Here is a tiny trained network, its code and every weight. The questions are about switching its units off for an input and a target symbol, where a switched-off unit gives its printed mean instead of its output.

import numpy as np


def w(rows, s, z=0):
    codes = np.array(rows[::2]) - 128.0
    scale = np.full(codes.shape[1], s)
    scale[-1] = z or s
    return codes * scale


def f(y):
    return y / 2 * (1 + np.tanh(0.7978845608 * (y + 0.044715 * y**3)))


def softmax(a):
    e = np.exp(a - a.max(-1, keepdims=True))
    return e / e.sum(-1, keepdims=True)


def log_softmax(a):
    a = a - a.max(-1, keepdims=True)
    return a - np.log(np.exp(a).sum(-1, keepdims=True))


def net(x, mask):
    ids = ['ΔΠαεζμστψ'.index(c) for c in x.split()]
    T = len(ids)
    res = E[ids] + P[:T]
    r = res
    for j in range(2):
        rows = slice(2 * j, 2 * j + 2)
        q, k, v = (r @ M[0][rows].T for M in (Q, K, V))
        z = softmax(np.where(np.tri(T) > 0, q @ k.T / 2**0.5, -1e9)) @ v
        o = O[0][rows]
        res = res + np.where(mask[j], z, o[:, -1]) @ o[:, :-1]
    y = f(res @ A[0][:, :-1].T + A[0][:, -1])
    res = res + np.where(mask[2:10], y, B[0][:, -1]) @ B[0][:, :-1]
    return log_softmax(res[-1] @ U[:, :-1].T + U[:, -1])


Q, K, V, O, A, B = {}, {}, {}, {}, {}, {}
E = w([
[80,128,165,165,185],'Δ',
[111,169,142,84,177],'Π',
[125,119,161,105,128],'α',
[161,127,224,115,152],'ε',
[142,9,120,138,41],'ζ',
[93,79,160,181,107],'μ',
[75,176,96,170,61],'σ',
[192,97,63,15,158],'τ',
[83,135,2,85,99],'ψ',
],0.0096)
P = w([
[118,171,180,119,95],'0',
[24,27,149,63,176],'1',
[193,87,27,197,151],'2',
[163,197,143,37,14],'3',
[1,29,155,86,148],'4',
[200,123,92,197,144],'5',
],0.0083)
Q[0] = w([
[45,106,254,14,22],'h1',
[98,54,242,120,107],'h1',
[29,65,250,107,144],'h2',
[8,20,117,126,115],'h2',
],0.0065)
K[0] = w([
[166,168,2,71,36],'h1',
[192,128,1,158,93],'h1',
[250,170,47,121,100],'h2',
[131,138,19,169,84],'h2',
],0.0079)
V[0] = w([
[204,254,137,67,244],'h1',
[197,46,135,23,183],'h1',
[188,116,186,113,99],'h2',
[81,132,17,39,63],'h2',
],0.0079)
O[0] = w([
[130,195,142,75,193,2],'h1',
[169,72,133,81,183,213],'h1',
[184,136,170,131,115,208],'h2',
[112,115,8,88,96,82],'h2',
],0.012,0.0024)
A[0] = w([
[55,94,183,181,136,121],'n1',
[183,140,47,161,105,253],'n2',
[104,106,79,145,66,93],'n3',
[141,222,150,136,80,161],'n4',
[132,249,163,116,92,100],'n5',
[208,110,164,177,163,102],'n6',
[60,158,139,159,98,147],'n7',
[204,140,160,189,78,69],'n8',
],0.011,0.0037)
B[0] = w([
[112,167,222,143,111,237],'n1',
[215,127,198,197,242,224],'n2',
[174,210,84,88,116,231],'n3',
[95,19,49,122,167,184],'n4',
[105,2,94,165,186,194],'n5',
[142,219,33,166,117,253],'n6',
[48,172,142,99,77,166],'n7',
[147,216,15,136,122,225],'n8',
],0.007,0.0052)
U = w([
[93,70,191,175,117,159],'Δ',
[99,69,104,86,178,126],'Π',
[143,46,149,138,79,72],'α',
[155,111,123,216,218,212],'ε',
[206,170,121,149,77,179],'ζ',
[79,212,139,117,57,133],'μ',
[75,113,15,128,106,80],'σ',
[178,199,218,38,145,149],'τ',
[140,254,107,117,143,3],'ψ',
],0.0074,0.0021)

Each question gives the input, a string of symbols that net reads in full, and the target symbol t.
The units are the heads (2 rows each of Q, K, V and O) and the neurons (one row each of A and B). Each row of codes is followed by its name. A weight is (code - 128) times the scale printed after its matrix; where a second scale follows, it is the last column's (O, A, B and U).
mask holds one flag per unit, heads first, then neurons. A switched-off unit (its flag False) gives its mean, the last column of its rows in O or B, instead of its output. The means were averaged over made-up inputs and are rounded, as every weight is.
A unit's drop is (log p(t) with every unit on - log p(t) with that unit switched off) / (log p(t) with every unit on - log p(t) with every unit switched off).
most important unit: the unit with the biggest drop
top k neurons: the k neurons with the biggest drops, biggest first
heads that matter: for each layer, one digit per head in row order, 1 if its drop is at least 0.15 and else 0, layers parted by /
drop of u: that unit's drop, to one decimal
input τ ε ε ψ ε, target σ: top neuron	n1
input μ τ σ ψ ζ, target σ: heads that matter	01
input ε μ μ τ α, target Π: heads that matter	11
input μ Δ Π ε ε, target τ: heads that matter	10
input Π σ ε ε ε, target τ: heads that matter	11
input Π σ ε ε α, target τ: heads that matter	11
input ζ μ τ μ μ, target Π: heads that matter	11
input ε σ σ ε, target σ: heads that matter	10
input Δ ζ ε ε Π, target τ: heads that matter	01
input ε Π σ σ, target σ: heads that matter	10
input ε σ ε τ ζ, target Π: heads that matter	11
input μ ζ ε σ ε ψ, target ε: heads that matter	00
input τ ζ μ σ, target σ: heads that matter	10
input ε ε Π ε Π, target τ: most important unit	h1
input μ τ σ μ ζ, target μ: top 3 neurons	n3, n7, n1
input ζ μ μ μ σ, target μ: top 2 neurons	n7, n3
input τ ε τ ζ ε, target Π: heads that matter	11
input μ ζ ε σ ζ, target μ: top 2 neurons	n3, n7
input ε ε ε ε ε ε, target ψ: top 2 neurons	n6, n8
input ε ε σ μ Π, target μ: most important unit	h1
input μ α σ Π, target Π: top 2 neurons	n5, n4
input σ ε Π ε, target Π: drop of n5	0.3
input ε ε ε ψ μ, target σ: drop of h2	2.0
input μ ε σ Π, target Π: drop of n8	0.0
